Below is a small trained network, with its code and all its weights. Each question gives an input and a class and asks what happens when units are switched off, that is, made to give their printed mean instead of their output.

import numpy as np


def w(rows, s, z=0):
    codes = np.array(rows[::2]) - 128.0
    scale = np.full(codes.shape[1], s)
    scale[-1] = z or s
    return codes * scale


def f(y):
    return np.maximum(y, 0)


def log_softmax(a):
    a = a - a.max(-1, keepdims=True)
    return a - np.log(np.exp(a).sum(-1, keepdims=True))


def net(x, mask):
    res = np.array(x, float).reshape(1, 3) / 4 @ E
    y = f(res @ A[0][:, :-1].T + A[0][:, -1])
    res = res + np.where(mask, y, B[0][:, -1]) @ B[0][:, :-1]
    return log_softmax(res[-1] @ U[:, :-1].T + U[:, -1])


A, B = {}, {}
E = w([
[246,229,206,153,116,85,168,77,83,74],'x0',
[222,151,182,7,61,133,19,193,116,177],'x1',
[131,199,34,86,122,48,27,167,53,121],'x2',
],0.011)
A[0] = w([
[65,74,72,79,160,198,76,177,158,130,227],'N0',
[152,145,115,62,101,120,111,234,106,155,190],'N1',
[108,71,147,131,136,123,130,153,141,152,99],'N2',
[194,152,188,105,85,180,140,77,112,129,179],'N3',
[83,131,38,102,111,140,86,140,106,124,205],'N4',
[104,145,121,101,134,138,139,167,125,105,79],'N5',
[161,215,114,136,156,94,148,147,47,107,253],'N6',
[111,161,165,143,177,108,179,91,83,88,161],'N7',
[2,162,98,125,133,66,51,196,119,162,186],'N8',
[211,104,134,146,151,195,150,85,194,93,202],'N9',
[162,51,144,154,171,191,166,106,158,114,230],'N10',
],0.009,0.0025)
B[0] = w([
[143,28,142,152,142,75,148,85,165,214,254],'N0',
[135,67,120,130,125,77,129,135,155,110,219],'N1',
[151,132,164,182,68,158,200,125,141,183,175],'N2',
[197,80,55,147,61,157,93,220,167,16,210],'N3',
[92,140,88,176,138,104,30,150,173,187,204],'N4',
[127,178,158,169,160,45,135,131,146,116,139],'N5',
[90,109,72,143,131,197,152,127,147,2,211],'N6',
[59,147,179,193,131,124,173,83,46,71,192],'N7',
[57,166,74,117,133,69,57,201,116,182,228],'N8',
[186,173,144,157,125,177,111,131,141,99,209],'N9',
[184,115,224,141,190,190,160,136,135,108,232],'N10',
],0.0092,0.014)
U = w([
[230,145,110,94,41,198,127,171,149,34,252],'0',
[96,98,119,62,143,71,98,121,169,233,44],'1',
[103,220,51,160,131,131,108,134,138,129,68],'2',
[145,65,135,111,124,216,174,85,137,208,222],'3',
[144,254,155,170,181,190,154,12,97,43,91],'4',
],0.0085,0.0016)

Each question gives the input, the list of numbers given to net, and the class t.
The units are the neurons (one row each of A and B). Each row of codes is followed by its name. A weight is (code - 128) times the scale printed after its matrix; where a second scale follows, it is the last column's (A, B and U).
mask holds one flag per neuron, in row order. A switched-off neuron (its flag False) gives its mean, the last column of its row in B, instead of its output. The means were averaged over made-up inputs and are rounded, as every weight is.
A unit's drop is (log p(t) with every unit on - log p(t) with that unit switched off) / (log p(t) with every unit on - log p(t) with every unit switched off).
The circuit of an input: a set's keep is (log p(t) with only the set's units on - log p(t) with every unit switched off) / (log p(t) with every unit on - log p(t) with every unit switched off). Starting from all 11 units, units are removed one at a time, each time the one whose removal leaves the highest keep (on an exact tie, the one counted first), for as long as the keep stays at least 0.8.
circuit, biggest first: the units of the circuit, biggest drop first
k most important neurons: the k neurons with the biggest drops, biggest first
drop when u is switched off: that unit's drop, to one decimal
input [5,-1,5], class 4: circuit, biggest first => N7; N8
input [5,-1,6], class 4: circuit, biggest first => N3; N7
input [-1,1,-7], class 0: 2 most important neurons => N0; N9
input [1,5,5], class 2: circuit, biggest first => N8; N10
input [3,4,8], class 2: circuit, biggest first => N8
input [2,7,8], class 2: 2 most important neurons => N8; N6
input [-5,3,-3], class 1: drop when N3 is switched off => 0.2
input [-5,-3,0], class 1: drop when N7 is switched off => 0.0
input [3,-3,5], class 4: drop when N0 is switched off => 0.2
input [-3,-4,7], class 1: drop when N7 is switched off => 0.1
